Below is a small trained network, with its code and all its weights. Each question gives an input and a target symbol and asks what happens when units are switched off, that is, made to give their printed mean instead of their output.

import numpy as np


def w(rows, s, z=0):
    codes = np.array(rows[::2]) - 128.0
    scale = np.full(codes.shape[1], s)
    scale[-1] = z or s
    return codes * scale


def norm(h):
    return h / np.sqrt((h * h).mean(-1, keepdims=True) + 1e-5)


def softmax(a):
    e = np.exp(a - a.max(-1, keepdims=True))
    return e / e.sum(-1, keepdims=True)


def log_softmax(a):
    a = a - a.max(-1, keepdims=True)
    return a - np.log(np.exp(a).sum(-1, keepdims=True))


def net(x, mask):
    ids = ['ΘΛΣαγδεζημξτω'.index(c) for c in x.split()]
    T = len(ids)
    res = E[ids] + P[:T]
    u = 0
    for l in range(3):
        r = norm(res)
        for j in range(2):
            rows = slice(2 * j, 2 * j + 2)
            q, k, v = (r @ M[l][rows].T for M in (Q, K, V))
            z = softmax(np.where(np.tri(T) > 0, q @ k.T / 2**0.5, -1e9)) @ v
            o = O[l][rows]
            res = res + np.where(mask[u + j], z, o[:, -1]) @ o[:, :-1]
        u += 2
    return log_softmax(norm(res)[-1] @ U[:, :-1].T + U[:, -1])


Q, K, V, O = {}, {}, {}, {}
E = w([
[155,105,92,116,151,96],'Θ',
[168,85,78,143,129,111],'Λ',
[175,71,98,139,143,120],'Σ',
[155,83,113,129,142,97],'α',
[117,192,93,83,131,108],'γ',
[144,44,119,177,112,163],'δ',
[117,110,93,151,85,137],'ε',
[105,161,133,110,107,166],'ζ',
[152,105,74,110,140,185],'η',
[126,154,156,1,155,159],'μ',
[199,151,153,106,102,143],'ξ',
[76,68,138,109,147,123],'τ',
[187,74,232,107,164,166],'ω',
],0.022)
P = w([
[139,133,145,8,31,136],'0',
[193,103,2,25,65,117],'1',
[180,124,21,66,104,123],'2',
[162,162,45,124,141,116],'3',
[168,176,69,118,161,133],'4',
[156,204,72,114,176,126],'5',
],0.008)
Q[0] = w([
[118,124,248,144,16,103],'L0H1',
[113,182,114,225,126,89],'L0H1',
[199,125,129,47,84,130],'L0H2',
[56,119,102,94,190,112],'L0H2',
],0.014)
K[0] = w([
[146,143,135,156,2,89],'L0H1',
[129,153,84,138,122,124],'L0H1',
[155,151,160,126,134,182],'L0H2',
[79,114,132,111,143,127],'L0H2',
],0.022)
V[0] = w([
[22,79,133,112,196,187],'L0H1',
[91,101,209,96,86,5],'L0H1',
[177,164,191,172,160,157],'L0H2',
[85,155,171,224,58,117],'L0H2',
],0.022)
O[0] = w([
[42,63,170,73,109,53,125],'L0H1',
[113,173,191,247,211,107,37],'L0H1',
[194,125,159,94,57,52,84],'L0H2',
[122,138,122,223,10,113,4],'L0H2',
],0.012,0.026)
Q[1] = w([
[187,125,42,88,214,191],'L1H1',
[131,84,61,160,85,87],'L1H1',
[164,110,65,56,234,123],'L1H2',
[181,1,102,73,101,128],'L1H2',
],0.014)
K[1] = w([
[197,130,245,150,96,159],'L1H1',
[77,182,91,109,109,160],'L1H1',
[3,161,171,152,126,201],'L1H2',
[147,161,242,174,104,164],'L1H2',
],0.019)
V[1] = w([
[5,99,61,133,170,105],'L1H1',
[112,25,250,148,148,171],'L1H1',
[107,245,183,77,66,167],'L1H2',
[165,123,141,112,42,223],'L1H2',
],0.028)
O[1] = w([
[58,106,201,105,106,200,33],'L1H1',
[101,67,103,150,105,1,155],'L1H1',
[175,154,203,154,81,145,18],'L1H2',
[193,101,142,159,142,179,3],'L1H2',
],0.023,0.0046)
Q[2] = w([
[135,111,208,137,95,190],'L2H1',
[154,126,91,171,119,116],'L2H1',
[82,104,141,130,2,109],'L2H2',
[115,152,121,233,60,161],'L2H2',
],0.033)
K[2] = w([
[174,112,72,133,94,8],'L2H1',
[31,82,108,150,85,207],'L2H1',
[253,121,162,118,165,40],'L2H2',
[139,94,47,105,227,33],'L2H2',
],0.025)
V[2] = w([
[148,95,242,79,172,100],'L2H1',
[145,113,72,58,37,185],'L2H1',
[158,3,122,122,141,100],'L2H2',
[177,181,163,32,167,58],'L2H2',
],0.032)
O[2] = w([
[186,136,253,123,135,163,160],'L2H1',
[94,100,109,60,37,99,254],'L2H1',
[197,39,148,107,196,164,91],'L2H2',
[172,180,137,28,126,71,137],'L2H2',
],0.02)
U = w([
[131,152,140,142,146,140,250],'Θ',
[107,144,66,112,116,148,139],'Λ',
[123,142,81,82,148,146,77],'Σ',
[117,155,126,158,211,138,83],'α',
[82,255,150,126,52,105,108],'γ',
[146,64,135,176,160,157,88],'δ',
[96,108,89,225,79,173,139],'ε',
[184,147,206,189,75,156,123],'ζ',
[143,77,124,37,65,139,119],'η',
[146,169,251,104,163,111,98],'μ',
[245,213,75,131,119,170,75],'ξ',
[23,101,173,147,152,68,92],'τ',
[172,96,145,185,111,12,134],'ω',
],0.0095,0.014)

Each question gives the input, a string of symbols that net reads in full, and the target symbol t.
The units are the heads (2 rows each of Q, K, V and O). Each row of codes is followed by its name. A weight is (code - 128) times the scale printed after its matrix; where a second scale follows, it is the last column's (O and U).
mask holds one flag per head, layer by layer. A switched-off head (its flag False) gives its mean, the last column of its rows in O, instead of its output. The means were averaged over made-up inputs and are rounded, as every weight is.
A unit's drop is (log p(t) with every unit on - log p(t) with that unit switched off) / (log p(t) with every unit on - log p(t) with every unit switched off).
The circuit of an input: a set's keep is (log p(t) with only the set's units on - log p(t) with every unit switched off) / (log p(t) with every unit on - log p(t) with every unit switched off). Starting from all 6 units, units are removed one at a time, each time the one whose removal leaves the highest keep (on an exact tie, the one counted first), for as long as the keep stays at least 0.8.
circuit, biggest first: the units of the circuit, biggest drop first
most important unit: the unit with the biggest drop
which heads matter: for each layer, one digit per head in row order, 1 if its drop is at least 0.15 and else 0, layers parted by /
drop when u is switched off: that unit's drop, to one decimal
input η ε ε ξ ξ, target ξ: circuit, biggest first : [L1H1; L0H1]
input ω Σ ε, target ω: circuit, biggest first : [L1H1; L0H1]
input ω Σ ω ω μ γ, target ω: circuit, biggest first : [L1H1; L0H1]
input τ γ γ, target τ: circuit, biggest first : [L0H1]
input γ η ε, target γ: which heads matter : 10 / 11 / 01
input γ γ γ, target γ: circuit, biggest first : [L2H2; L0H1; L1H2]
input ξ μ γ η η, target ξ: which heads matter : 11 / 11 / 00
input μ δ ζ, target μ: circuit, biggest first : [L2H1; L0H1]
input ε ε γ γ, target ε: circuit, biggest first : [L0H2; L2H2]
input γ Λ μ γ γ Σ, target γ: which heads matter : 10 / 00 / 01
input γ Λ η γ Θ, target γ: circuit, biggest first : [L1H1; L2H2; L0H1; L1H2]
input γ α Θ γ, target γ: circuit, biggest first : [L2H2; L0H1; L1H1]
input γ μ ξ γ μ, target γ: which heads matter : 10 / 01 / 01
input γ η γ γ Λ, target γ: most important unit : L2H2
input ζ ξ γ Λ, target ξ: which heads matter : 11 / 10 / 00
input η ε ξ ω Σ, target ω: which heads matter : 11 / 10 / 00
input ξ η η ε γ ε, target ξ: which heads matter : 11 / 11 / 00
input ξ Λ γ δ γ Σ, target ξ: which heads matter : 10 / 11 / 00
input ξ η α η γ ξ, target ξ: drop when L1H1 is switched off : 0.6
input γ η Σ μ, target γ: drop when L1H2 is switched off : 0.2
input η μ ε γ ω Λ, target ω: drop when L2H2 is switched off : 0.0
